Here is a tiny trained network, its code and every weight. The questions are about switching its units off for an input and a class, where a switched-off unit gives its printed mean instead of its output.

import numpy as np


def w(rows, s, z=0):
    codes = np.array(rows[::2]) - 128.0
    scale = np.full(codes.shape[1], s)
    scale[-1] = z or s
    return codes * scale


def f(y):
    return y / 2 * (1 + np.tanh(0.7978845608 * (y + 0.044715 * y**3)))


def log_softmax(a):
    a = a - a.max(-1, keepdims=True)
    return a - np.log(np.exp(a).sum(-1, keepdims=True))


def net(x, mask):
    res = np.array(x, float).reshape(1, 6) / 4 @ E
    y = f(res @ A[0][:, :-1].T + A[0][:, -1])
    res = res + np.where(mask, y, B[0][:, -1]) @ B[0][:, :-1]
    return log_softmax(res[-1] @ U[:, :-1].T + U[:, -1])


A, B = {}, {}
E = w([
[2,69,63,210,123,122,132,111,157,58,85,136],'x0',
[79,144,15,176,168,121,123,128,135,101,238,145],'x1',
[123,107,149,99,96,123,127,99,134,55,73,121],'x2',
[208,142,196,219,140,133,135,127,104,29,125,119],'x3',
[140,32,201,115,93,130,113,86,145,92,227,128],'x4',
[50,136,191,120,145,115,127,129,133,111,145,126],'x5',
],0.0051)
A[0] = w([
[183,137,140,111,120,117,129,132,125,151,104,136,178],'neuron 1',
[136,83,172,61,115,132,124,121,134,163,243,126,113],'neuron 2',
[150,161,100,98,131,143,124,133,127,147,119,122,151],'neuron 3',
[80,186,96,151,143,127,127,140,124,121,203,127,137],'neuron 4',
[180,119,240,93,122,128,127,117,126,57,168,133,188],'neuron 5',
[112,121,148,100,126,130,132,127,127,137,173,123,104],'neuron 6',
[181,103,201,100,115,127,130,123,129,85,165,118,193],'neuron 7',
[170,189,84,75,136,130,127,144,120,157,122,131,160],'neuron 8',
[25,95,120,77,124,130,131,121,132,99,65,124,142],'neuron 9',
[111,108,162,129,131,149,139,138,128,108,126,150,130],'neuron 10',
[97,112,83,119,119,130,128,129,131,97,150,138,197],'neuron 11',
[110,116,121,111,127,123,127,114,131,121,113,128,90],'neuron 12',
[85,97,2,136,125,130,128,124,134,102,190,129,251],'neuron 13',
[128,126,128,127,131,129,125,124,125,131,127,125,124],'neuron 14',
[161,167,99,92,138,122,133,118,125,168,105,133,168],'neuron 15',
[247,96,150,146,122,127,125,119,127,67,156,128,208],'neuron 16',
[127,126,127,132,123,117,128,127,114,143,128,135,146],'neuron 17',
[111,131,179,151,133,128,123,114,122,137,147,116,218],'neuron 18',
[128,131,109,113,114,144,135,127,134,99,107,118,78],'neuron 19',
[135,143,147,137,114,119,126,116,133,131,130,144,171],'neuron 20',
[71,123,128,157,128,113,141,133,129,115,112,122,117],'neuron 21',
[128,129,121,119,122,141,115,146,127,118,134,130,127],'neuron 22',
[92,135,123,80,129,118,114,125,135,124,118,139,48],'neuron 23',
[153,121,131,100,109,143,120,143,134,130,124,126,103],'neuron 24',
[115,139,108,144,141,114,127,130,127,121,157,133,69],'neuron 25',
[185,89,122,74,113,130,127,121,131,214,99,126,135],'neuron 26',
[130,125,121,121,130,139,124,128,133,119,121,125,63],'neuron 27',
],0.017,0.002)
B[0] = w([
[123,122,117,139,143,151,129,134,125,115,135,70,168],'neuron 1',
[129,132,60,128,173,78,146,139,119,177,134,207,197],'neuron 2',
[125,127,149,118,125,105,121,135,127,147,123,104,154],'neuron 3',
[128,123,113,147,177,154,202,102,135,131,147,156,202],'neuron 4',
[127,133,212,102,183,130,101,121,138,73,137,109,228],'neuron 5',
[128,121,88,146,136,116,125,151,120,152,108,141,144],'neuron 6',
[124,141,182,117,150,144,120,111,141,69,132,129,203],'neuron 7',
[124,126,174,97,111,96,123,126,140,166,122,85,184],'neuron 8',
[120,126,125,122,8,124,108,106,154,136,139,167,202],'neuron 9',
[131,153,138,112,122,118,115,133,129,128,126,129,145],'neuron 10',
[143,134,117,127,121,135,115,82,124,129,108,113,175],'neuron 11',
[119,144,121,142,107,123,120,129,125,139,112,133,133],'neuron 12',
[131,131,110,136,162,119,130,5,114,137,124,100,250],'neuron 13',
[128,136,129,130,124,125,134,128,129,125,125,130,127],'neuron 14',
[136,126,155,117,115,102,117,151,126,157,135,86,170],'neuron 15',
[122,118,96,165,94,200,139,123,115,94,109,87,219],'neuron 16',
[124,126,144,130,124,123,144,128,133,124,125,136,130],'neuron 17',
[131,131,138,103,141,118,129,155,132,123,135,150,155],'neuron 18',
[131,114,109,139,136,120,85,134,108,139,134,137,132],'neuron 19',
[124,123,134,129,141,128,125,136,126,125,134,120,136],'neuron 20',
[136,123,137,115,108,143,104,114,126,95,139,148,171],'neuron 21',
[123,131,134,136,133,122,138,120,137,132,114,132,128],'neuron 22',
[152,115,92,154,117,131,117,142,104,141,113,118,141],'neuron 23',
[121,134,136,142,151,132,142,122,122,134,126,116,139],'neuron 24',
[117,123,117,134,130,143,163,118,132,133,124,127,150],'neuron 25',
[128,137,159,135,158,157,204,155,133,139,144,98,184],'neuron 26',
[126,123,122,136,131,123,115,128,122,136,124,124,124],'neuron 27',
],0.031,0.012)
U = w([
[120,96,132,143,38,146,126,217,141,168,100,97,53],'0',
[118,133,76,135,162,102,156,222,129,136,160,240,115],'1',
[156,92,37,192,125,150,88,230,52,118,61,117,3],'2',
[137,157,254,77,176,141,127,212,142,94,134,67,209],'3',
[112,121,139,100,52,109,5,114,153,92,100,172,157],'4',
[139,131,87,108,150,37,162,115,114,211,142,142,128],'5',
[131,122,98,195,157,190,153,81,101,87,129,117,125],'6',
],0.006,0.0023)

Each question gives the input, the list of numbers given to net, and the class t.
The units are the neurons (one row each of A and B). Each row of codes is followed by its name. A weight is (code - 128) times the scale printed after its matrix; where a second scale follows, it is the last column's (A, B and U).
mask holds one flag per neuron, in row order. A switched-off neuron (its flag False) gives its mean, the last column of its row in B, instead of its output. The means were averaged over made-up inputs and are rounded, as every weight is.
A unit's drop is (log p(t) with every unit on - log p(t) with that unit switched off) / (log p(t) with every unit on - log p(t) with every unit switched off).
The circuit of an input: a set's keep is (log p(t) with only the set's units on - log p(t) with every unit switched off) / (log p(t) with every unit on - log p(t) with every unit switched off). Starting from the 12 units with the biggest drops (on a tie, the unit counted first), units are removed one at a time, each time the one whose removal leaves the highest keep (on an exact tie, the one counted first), for as long as the keep stays at least 0.8.
circuit, biggest first: the units of the circuit, biggest drop first
most important unit: the unit with the biggest drop
k most important neurons: the k neurons with the biggest drops, biggest first
drop of u: that unit's drop, to one decimal
input [3,3,-6,-2,7,-3], class 5: circuit, biggest first => (neuron 2)
input [7,-7,-5,-2,5,-5], class 0: circuit, biggest first => (neuron 13; neuron 5)
input [1,-4,0,-6,5,-7], class 1: circuit, biggest first => (neuron 13; neuron 2)
input [2,-4,-6,-6,2,5], class 1: circuit, biggest first => (neuron 13; neuron 2)
input [7,1,7,3,7,-4], class 4: 2 most important neurons => (neuron 4; neuron 9)
input [8,2,2,2,8,0], class 4: circuit, biggest first => (neuron 9; neuron 26)
input [3,-4,-1,1,-4,-2], class 4: circuit, biggest first => (neuron 4; neuron 16; neuron 5; neuron 2)
input [5,-8,-8,8,-4,-4], class 2: circuit, biggest first => (neuron 13; neuron 5; neuron 7)
input [-3,5,7,7,-6,-7], class 2: circuit, biggest first => (neuron 13; neuron 5; neuron 4)
input [1,-4,-5,1,-8,7], class 0: 3 most important neurons => (neuron 5; neuron 13; neuron 7)
input [4,-4,-6,-7,-5,-4], class 0: 2 most important neurons => (neuron 5; neuron 2)
input [4,-2,-4,6,-4,5], class 4: 2 most important neurons => (neuron 2; neuron 26)
input [0,0,-1,-3,2,5], class 1: 2 most important neurons => (neuron 13; neuron 8)
input [1,2,-5,0,-4,-5], class 5: most important unit => neuron 16
input [-8,-1,5,-7,6,7], class 1: 2 most important neurons => (neuron 2; neuron 6)
input [1,0,-8,-2,-8,0], class 5: 2 most important neurons => (neuron 5; neuron 7)
input [4,1,7,-5,0,-4], class 4: drop of neuron 9 => 0.2
input [3,4,6,-8,-5,-1], class 4: drop of neuron 9 => 1.2
input [8,0,-5,-3,3,5], class 4: drop of neuron 26 => 0.3
input [4,-1,0,5,2,6], class 3: drop of neuron 5 => 0.2
input [-6,3,-8,-7,-7,7], class 5: most important unit => neuron 5
